In the rows, 128 means zero.
Each row of numbers stands for one thing and depends on some of the facts below. Use the named rows to name the rest.

There are 4 kinds of fact about the things: bogror, foflon, grafeklu, negul.
bigokli bogror:431 foflon:d
brafan bogror:843 foflon:f
brokluk bogror:431 foflon:c
bromufar bogror:431 foflon:e
brusok bogror:431 foflon:e negul:kibur
bukin bogror:843 foflon:e grafeklu:klovem ritun stiklopam tragrur negul:grasa ploklun
depal bogror:431 foflon:a grafeklu:motri negul:skiflegam flasku grasa
doku bogror:843 foflon:a
dralom bogror:431 foflon:d
drapun bogror:431 foflon:a negul:sunis grasa
drokivir bogror:431 foflon:c grafeklu:stuflis viklum
flasku bogror:431 foflon:e negul:grasa
flekles bogror:431 foflon:c grafeklu:klipor suflun
flosebru bogror:443 foflon:c negul:siko
flusidrul bogror:431 foflon:e
fufin bogror:431 foflon:a negul:storu kledin mesti grasa
gafe bogror:577 foflon:b grafeklu:lipe kisten katrik
gezem bogror:431 foflon:b grafeklu:sunis stuflis skesan sevo troven brafan
gido bogror:431 foflon:b grafeklu:saplel lipe motri skurom negul:sunis flasku ploklun
giskoples bogror:443 foflon:g negul:ploklun
grasa bogror:577 foflon:g
grasu bogror:443 foflon:f negul:kibur grasa magu
griska bogror:443 foflon:a grafeklu:reziflak nele skibron katrik flusidrul
gupali bogror:443 foflon:f negul:libru lares
karir bogror:577 foflon:f grafeklu:skiflegam stotam dralom
katrik bogror:843 foflon:a
kestor bogror:431 foflon:f grafeklu:stiklopam gupali
kibur bogror:431 foflon:a
kisten bogror:431 foflon:e negul:stoton
kledin bogror:431 foflon:c negul:skiflegam
klipor bogror:443 foflon:b
klovem bogror:843 foflon:f
ladisal bogror:431 foflon:g
lares bogror:431 foflon:a grafeklu:motri negul:grasa
levok bogror:431 foflon:a grafeklu:ritun negul:brusok
libru bogror:843 foflon:a negul:zefle flasku grasa
lipe bogror:431 foflon:a negul:siko
magatres bogror:431 foflon:e negul:vulem
magu bogror:843 foflon:b negul:grasa
mesti bogror:431 foflon:d negul:drapun flasku
metin bogror:443 foflon:a
motri bogror:843 foflon:c negul:stemevum
munen bogror:443 foflon:f grafeklu:metin stesken motri ririfer skesan dralom
nele bogror:443 foflon:d
platur bogror:431 foflon:b grafeklu:veben skiflegam
plodal bogror:577 foflon:f grafeklu:skaskistu dralom negul:troven grasa
plogo bogror:431 foflon:b negul:vulem
ploklun bogror:443 foflon:g negul:skiflegam
plugren bogror:431 foflon:b grafeklu:skiflegam stotam ririfer negul:sunis
porir bogror:431 foflon:a negul:stemevum giskoples depal grasa stoton
poro bogror:443 foflon:c grafeklu:sibris skiflegam flusidrul
ramiflol bogror:577 foflon:e grafeklu:ziplim veben dralom zita skatrim
ravepa bogror:443 foflon:d grafeklu:trogovem grasu
reziflak bogror:431 foflon:a negul:ziplim magu
ririfer bogror:443 foflon:g
ritun bogror:431 foflon:b negul:plugren flasku ploklun
saplel bogror:443 foflon:d
sevo bogror:843 foflon:b negul:tratra drapun kledin grasa
sibris bogror:577 foflon:c
siko bogror:431 foflon:d negul:grasa
skaskistu bogror:431 foflon:e
skatrim bogror:431 foflon:f
skesan bogror:431 foflon:b
skibron bogror:443 foflon:c
skiflegam bogror:577 foflon:a negul:troven
skudrum bogror:577 foflon:g
skurom bogror:431 foflon:b
soklizi bogror:431 foflon:c
stasaba bogror:843 foflon:c grafeklu:sunis skibron skurom
steful bogror:431 foflon:d grafeklu:skaskistu vorul tragrur suflun brafan
stemevum bogror:431 foflon:c grafeklu:kibur plogo
stesken bogror:431 foflon:g negul:drapun
stiklopam bogror:431 foflon:d
storu bogror:431 foflon:a grafeklu:soklizi klovem skaskistu skudrum kledin zila magu negul:libru
stotam bogror:843 foflon:d negul:flasku
stoton bogror:843 foflon:a grafeklu:kibur negul:skiflegam
stuflis bogror:431 foflon:d negul:dralom
suflun bogror:443 foflon:a
sunis bogror:843 foflon:b negul:grasa
tibru bogror:431 foflon:e grafeklu:skudrum dralom
tragrur bogror:443 foflon:a
tratra bogror:443 foflon:b grafeklu:bigokli zefle bromufar
trogovem bogror:431 foflon:a negul:skiflegam
troven bogror:431 foflon:a negul:grasa
trugus bogror:431 foflon:c negul:sunis siko troven zefle
tuklifos bogror:431 foflon:b grafeklu:skaskistu doku grasa skatrim brokluk
tutis bogror:431 foflon:b grafeklu:metin viklum zefle mesti
valun bogror:843 foflon:d grafeklu:ladisal kisten stiklopam brafan negul:ziplim
veben bogror:431 foflon:e
viklum bogror:431 foflon:b
vorul bogror:577 foflon:d
vulem bogror:843 foflon:a negul:grasa
zefle bogror:443 foflon:c
zila bogror:431 foflon:c
ziplim bogror:431 foflon:b negul:siko grasa
zita bogror:431 foflon:b

Some rows with their names:
[135  96 122 149 136 126 125 172] : platur
[143 133 156 121 123 119 135 131] : giskoples
[125 107 118 152 132 136 137 153] : flekles
[129 152 150 110 121 125 131  93] : zefle
[126  97 146 138 132 130 147 139] : stasaba
[127 125 135 101 125 121 117  98] : metin
[129 164 112 146 138 127 119 118] : veben
[130  65 146 122 128 125 140 160] : griska
[124  93 117 137 148 134 151 119] : plodal
[136 121 130 123 105 126 129 140] : porir
[141  93 165 127 125 118 139 163] : tratra
[132 128 121 125 147 118 121 111] : grasa
[124 148 138 116 133 126 129  83] : skibron
[122 118 108 109 140 123 113  89] : tragrur
[114 236 121   6 143 161 131 214] : stuflis
[127 169  97 144 145 126 113 102] : skaskistu
[136 172 146 144 119 123 127 131] : bromufar
[123 138  95 138 135 133 123 107] : kledin
[134 133 104 137 133 121 110 138] : zita
[127 130 107 119 122 128 116 122] : troven
[130 159 117 114 127 125 131  76] : motri
[134 114 147 110 112 122 132 132] : vulem
[121 140  95 139 136 135 122 108] : zila

Name these rows:
[124 110 109 116 137 126 115 109] : doku
[102 147 194 131 104 128  94 138] : kibur
[117 147 136 124 107 137 134 101] : bigokli
[134  78 110 154 142 129 127 184] : tuklifos
[126 141 128 123 137 130 140  83] : gupali
[116  76 104 148 133 144 148 147] : steful
[136  98 122 151 151 125 149 156] : bukin
[113 150  99 123 124 139 123  79] : stiklopam
[142 142  96 129 132 120 111 122] : ritun
[130 138 109 122 115 126 114 113] : lipe
[137  86 131 152 132 127 131 192] : gezem
[118 146 111 131 145 131 131  84] : klovem
[131 112 113 158 144 131 136 162] : tibru
[119 145 121 121 111 139 132  99] : mesti
[107 239 102   6 157 164 117 201] : dralom
[124  85 146 144 142 136 157 135] : munen
[126 116 134 146 123 135 140 148] : drokivir
[112 120 112 115 138 137 134  76] : vorul
[136 125 127 119 138 116 115 120] : klipor
[130 135 112 125 149 117 118 102] : skudrum
[ 93 153 215 174 128 128  98 160] : brusok

The same things again, as new rows of numbers:
Named rows:
[134 159 119 105 111 160 109 132 167 149 173 101 127 142 153 151 171 130
 117 111  92 121 134 111 146] : kledin
[159 109 112 103 124 157 127 138 135 118  78 128 114 134 108 179  89 129
 144 196 113 158 123  82 136] : platur
[101 134 100 133  74 119  72 132 196 151 140 128 111 184  98  52 127 143
 165 138 119 130 131 139 109] : kibur
[133 124 134 100  96 144 110 126 185 140 160 120 137 136 162 122 145 125
 132 103  92 145 132  89 141] : trogovem
[108 164 136 111  98 165 104 104 106 193 156  74 159 123 116 145 125 134
  98  93 158 103 109 112 148] : magu
[145 128 166  99  97 146  83 132 132 185 156  93 136 134 140 122 127 124
 136 120 137 100  82 129 107] : gupali
[126 164 127  97 106 184 119  94 154 118 124  89 133 158 128 151 115 122
 108 115 185 123 124 117 198] : viklum
[126 120 141 106 111 162  82 111 133 174 158  82 148 127 137 148 127 135
 127  95 149  96 103 129 151] : stesken
[105 112 123 110 104 136 117 144 146 134 104  93  94 130 118 168 107 111
 116 131 106  91 115 119 115] : klipor
[140 130 132 114 116 168 109 115 160 152 118 118 128 178 101 153 146 125
 127 117 133 103 100 139 161] : bromufar
[137 127 152 108 124 147  95 149 131 163 115  92 105 141 113 147 142 131
 107 128 105 111  91 110 111] : klovem
[160 152 118 101 117 174 107 126 170 141 110 114 106 170 125 143 161 130
 126 107  93 123 126 126 133] : brokluk
[146 124 124 124 118 157 116 129 147 169 101 116 137 167 100 164 121 128
 139 138 116  98  92 127 156] : veben
[135 170  88 108  93 160  85  75 181 120 144 119 143 191 117  91 143 155
 143 170 172 177 107 102 144] : griska
[127 135 115 138 102 153 107 121 168 157 125 107 114 179 125 139 152 133
 152 105 120 113  96 126 144] : bigokli
[ 99 107 181  78 102 152 134 167 126 167 131  95 134  98 159 152 123 100
 112  90 110 102 122  85 111] : sevo
[126 146 132 120 100 181  95  99 162 184 150 110 146 153 160  94 148 135
 132  79 148 153 122 120 148] : reziflak
[164  99 121  96 115 148 113 128 123 141 132 121 153 109 111 171  99 116
 160 165 139 168 121  92 132] : plugren
[136 147 101  98 127 144 148  95 105 155 151 139 129 108 157 116 155 183
 123 154 149 154 130  80 118] : plodal
[140 113 127 111 127 169 115 144 181 147  99 113  84 149 138 155 167 116
 131 128  64 127 138 130 119] : zila
[139 145 107 129 103 137  82  99 174 148 127 142 115 153 119 124 152 132
 127 104  98 129 120 123 114] : suflun
[110 119 125 120 112 164 110 136 121 179 121  90 107 103 145 162 143 114
 123 122 119 109 142 122 130] : ziplim
[ 98 142  77  86 112 182 103  34 190 105 215 140 107 151 171 109 155 164
 152 129 122 225 128 114 102] : depal

Which thing is each row?
[179 152  90  92 118 155 144 130  96 125  97 142 126 141 112 184 114 152
 140 188 150 150  93  70 157] : karir
[150 103 166  87 113 175 109 169 160 177 151 100 120 139 164 131 174 111
 146  94  97 153 124 120 111] : trugus
[147 176 112  97  92 187  97 101 168 145 148 107 132 185 128 133 148 122
 127 119 137 130 120 134 146] : skibron
[140 150 114 105 149 166 108  68 140 110 105  81 108 161 138 114 140 180
 123 210 136 147  88  95 134] : kestor
[118 125 104 109  97 163  87 110 134 146 113  98 118 130 114 185 131 118
 128 130 125  84  82 140 139] : ririfer
[106 165 109  94 100 168 138  56 164  91 136  96 130 164 128 120 104 158
 121 151 200 184 133  91 191] : tutis
[141 146 108 161  92 162  94  92 130 209 174  88 148 150 119 132 186 144
 141 116 139  95 107 136 153] : siko
[171 125  94 115  74 130  93 154 135 159 152 138 152 132 113 188 162 110
 154 128  95 111 116  70 144] : skiflegam
[129 176  86 135  98 146 100  65 135 134 151 105 146 180 125 105 142 183
 133 164 197 141  82 125 154] : ravepa
[132 123 108 120 128 158 157 123 122 135 110 155 109 142 104 160 159 153
 143 173 134 135 115  94 117] : ramiflol
[ 78  91 125  70 102 172 114  91 158  96 175  99 102 118 171 144 117 134
 152 134 113 190 118 110  85] : gido
[115 143 114  93  76 108  94 167 182 119 211 122 139 157 137  37 142 182
 147 201 149 178 113  79  96] : stoton
[115 166 123 130 120 174 115  98 118 207 171  59 156 154 135  70 189 197
 123 161 176 152  89  94 104] : valun

